Below is a small trained network, with its code and all its weights. Each question gives an input and a target symbol and asks what happens when units are switched off, that is, made to give their printed mean instead of their output.

import numpy as np


def w(rows, s, z=0):
    codes = np.array(rows[::2]) - 128.0
    scale = np.full(codes.shape[1], s)
    scale[-1] = z or s
    return codes * scale


def f(y):
    return y / 2 * (1 + np.tanh(0.7978845608 * (y + 0.044715 * y**3)))


def softmax(a):
    e = np.exp(a - a.max(-1, keepdims=True))
    return e / e.sum(-1, keepdims=True)


def log_softmax(a):
    a = a - a.max(-1, keepdims=True)
    return a - np.log(np.exp(a).sum(-1, keepdims=True))


def net(x, mask):
    ids = ['αβεζθφψ'.index(c) for c in x.split()]
    T = len(ids)
    res = E[ids] + P[:T]
    q, k, v = (res @ M[0].T for M in (Q, K, V))
    z = softmax(np.where(np.tri(T) > 0, q @ k.T / 4**0.5, -1e9)) @ v
    res = res + np.where(mask[0], z, O[0][:, -1]) @ O[0][:, :-1]
    y = f(res @ A[0][:, :-1].T + A[0][:, -1])
    res = res + np.where(mask[1:13], y, B[0][:, -1]) @ B[0][:, :-1]
    return log_softmax(res[-1] @ U[:, :-1].T + U[:, -1])


Q, K, V, O, A, B = {}, {}, {}, {}, {}, {}
E = w([
[141,201,85,128,191],'α',
[88,53,130,156,118],'β',
[79,147,77,152,179],'ε',
[153,78,193,116,176],'ζ',
[135,111,89,138,69],'θ',
[220,174,128,56,158],'φ',
[255,145,100,222,164],'ψ',
],0.016)
P = w([
[57,134,17,75,168],'0',
[193,1,60,105,226],'1',
[50,165,55,83,148],'2',
[198,29,72,116,195],'3',
[61,178,80,105,130],'4',
[191,56,93,125,163],'5',
[73,189,101,123,114],'6',
[203,81,111,134,134],'7',
[87,201,119,156,95],'8',
[222,103,133,134,109],'9',
[106,234,148,179,69],'10',
[226,125,160,89,118],'11',
],0.0097)
Q[0] = w([
[243,96,90,134,162],'head 0',
[26,239,197,102,106],'head 0',
[35,185,223,95,95],'head 0',
[125,122,151,125,91],'head 0',
],0.011)
K[0] = w([
[234,223,221,181,97],'head 0',
[61,118,14,122,212],'head 0',
[37,72,59,94,254],'head 0',
[118,105,105,162,154],'head 0',
],0.0097)
V[0] = w([
[77,83,121,124,145],'head 0',
[167,127,124,114,139],'head 0',
[157,186,142,116,191],'head 0',
[140,132,124,8,154],'head 0',
],0.011)
O[0] = w([
[9,153,138,28,126,48],'head 0',
[148,119,132,180,119,251],'head 0',
[168,143,142,236,149,253],'head 0',
[134,174,196,164,69,147],'head 0',
],0.011,0.0037)
A[0] = w([
[8,147,109,140,50,199],'neuron 0',
[151,163,158,143,141,216],'neuron 1',
[152,142,81,168,125,42],'neuron 2',
[100,186,71,145,102,84],'neuron 3',
[176,134,87,127,187,254],'neuron 4',
[194,121,126,116,160,25],'neuron 5',
[139,104,79,199,77,193],'neuron 6',
[113,106,140,140,140,212],'neuron 7',
[132,83,203,93,112,179],'neuron 8',
[140,221,74,106,85,185],'neuron 9',
[84,218,91,121,209,72],'neuron 10',
[103,178,150,79,168,208],'neuron 11',
],0.013,0.0053)
B[0] = w([
[137,199,147,137,237,191],'neuron 0',
[152,141,115,70,94,193],'neuron 1',
[104,83,203,142,160,199],'neuron 2',
[53,27,189,136,167,146],'neuron 3',
[135,85,84,122,73,255],'neuron 4',
[70,70,125,151,185,198],'neuron 5',
[164,140,141,82,163,248],'neuron 6',
[128,183,98,101,129,147],'neuron 7',
[111,117,145,130,2,139],'neuron 8',
[50,19,143,13,68,167],'neuron 9',
[78,109,146,180,57,151],'neuron 10',
[241,199,149,219,95,154],'neuron 11',
],0.0088,0.016)
U = w([
[137,148,23,18,10,254],'α',
[242,255,183,163,82,148],'β',
[31,127,197,250,145,33],'ε',
[129,241,109,152,199,184],'ζ',
[52,84,163,184,17,141],'θ',
[131,107,99,139,195,82],'φ',
[63,113,155,9,181,80],'ψ',
],0.0075,0.0055)

Each question gives the input, a string of symbols that net reads in full, and the target symbol t.
The units are the heads (4 rows each of Q, K, V and O) and the neurons (one row each of A and B). Each row of codes is followed by its name. A weight is (code - 128) times the scale printed after its matrix; where a second scale follows, it is the last column's (O, A, B and U).
mask holds one flag per unit, heads first, then neurons. A switched-off unit (its flag False) gives its mean, the last column of its rows in O or B, instead of its output. The means were averaged over made-up inputs and are rounded, as every weight is.
A unit's drop is (log p(t) with every unit on - log p(t) with that unit switched off) / (log p(t) with every unit on - log p(t) with every unit switched off).
The circuit of an input: a set's keep is (log p(t) with only the set's units on - log p(t) with every unit switched off) / (log p(t) with every unit on - log p(t) with every unit switched off). Starting from the 12 units with the biggest drops (on a tie, the unit counted first), units are removed one at a time, each time the one whose removal leaves the highest keep (on an exact tie, the one counted first), for as long as the keep stays at least 0.8.
circuit, biggest first: the units of the circuit, biggest drop first
unit that matters most: the unit with the biggest drop
top k neurons: the k neurons with the biggest drops, biggest first
drop of u: that unit's drop, to one decimal
input θ β θ ψ β θ ε ζ, target α: top 2 neurons -> neuron 2; neuron 0
input β α ε α ζ ψ ψ θ ε, target ε: circuit, biggest first -> neuron 10; neuron 0; head 0; neuron 6
input ζ ψ φ φ α θ ζ θ α φ ζ, target β: circuit, biggest first -> neuron 9; neuron 5
input θ ζ β ε ε θ φ ε, target β: circuit, biggest first -> head 0; neuron 5
input ζ ψ θ ζ β θ ψ ε φ ε, target β: circuit, biggest first -> head 0; neuron 9
input ζ θ ζ φ θ θ θ β, target α: circuit, biggest first -> neuron 2; head 0
input φ α ε ψ φ θ ε ε θ φ ψ β, target φ: circuit, biggest first -> head 0; neuron 6
input ε ε θ ψ ε φ ψ ζ ε, target ε: top 4 neurons -> neuron 10; neuron 0; neuron 3; neuron 6
input ε α ζ ψ ψ ψ ψ ζ φ ψ ψ θ, target φ: circuit, biggest first -> head 0; neuron 5
input β θ φ θ θ α, target α: unit that matters most -> neuron 0
input θ β ε ζ, target θ: circuit, biggest first -> neuron 8; head 0
input ζ ε θ, target ψ: top 3 neurons -> neuron 9; neuron 0; neuron 3
input ζ α α, target θ: top 2 neurons -> neuron 10; neuron 9
input α β ψ ζ θ ζ α ζ, target θ: circuit, biggest first -> neuron 8
input θ α ε θ ψ φ, target φ: top 2 neurons -> neuron 5; neuron 9
input φ θ ζ ζ α ε θ β θ ζ ψ, target φ: drop of neuron 4 -> 0.0
input φ φ θ φ ψ θ ε β θ ψ α φ, target φ: drop of neuron 2 -> 0.1
input α ζ θ β φ β, target β: drop of head 0 -> 0.5
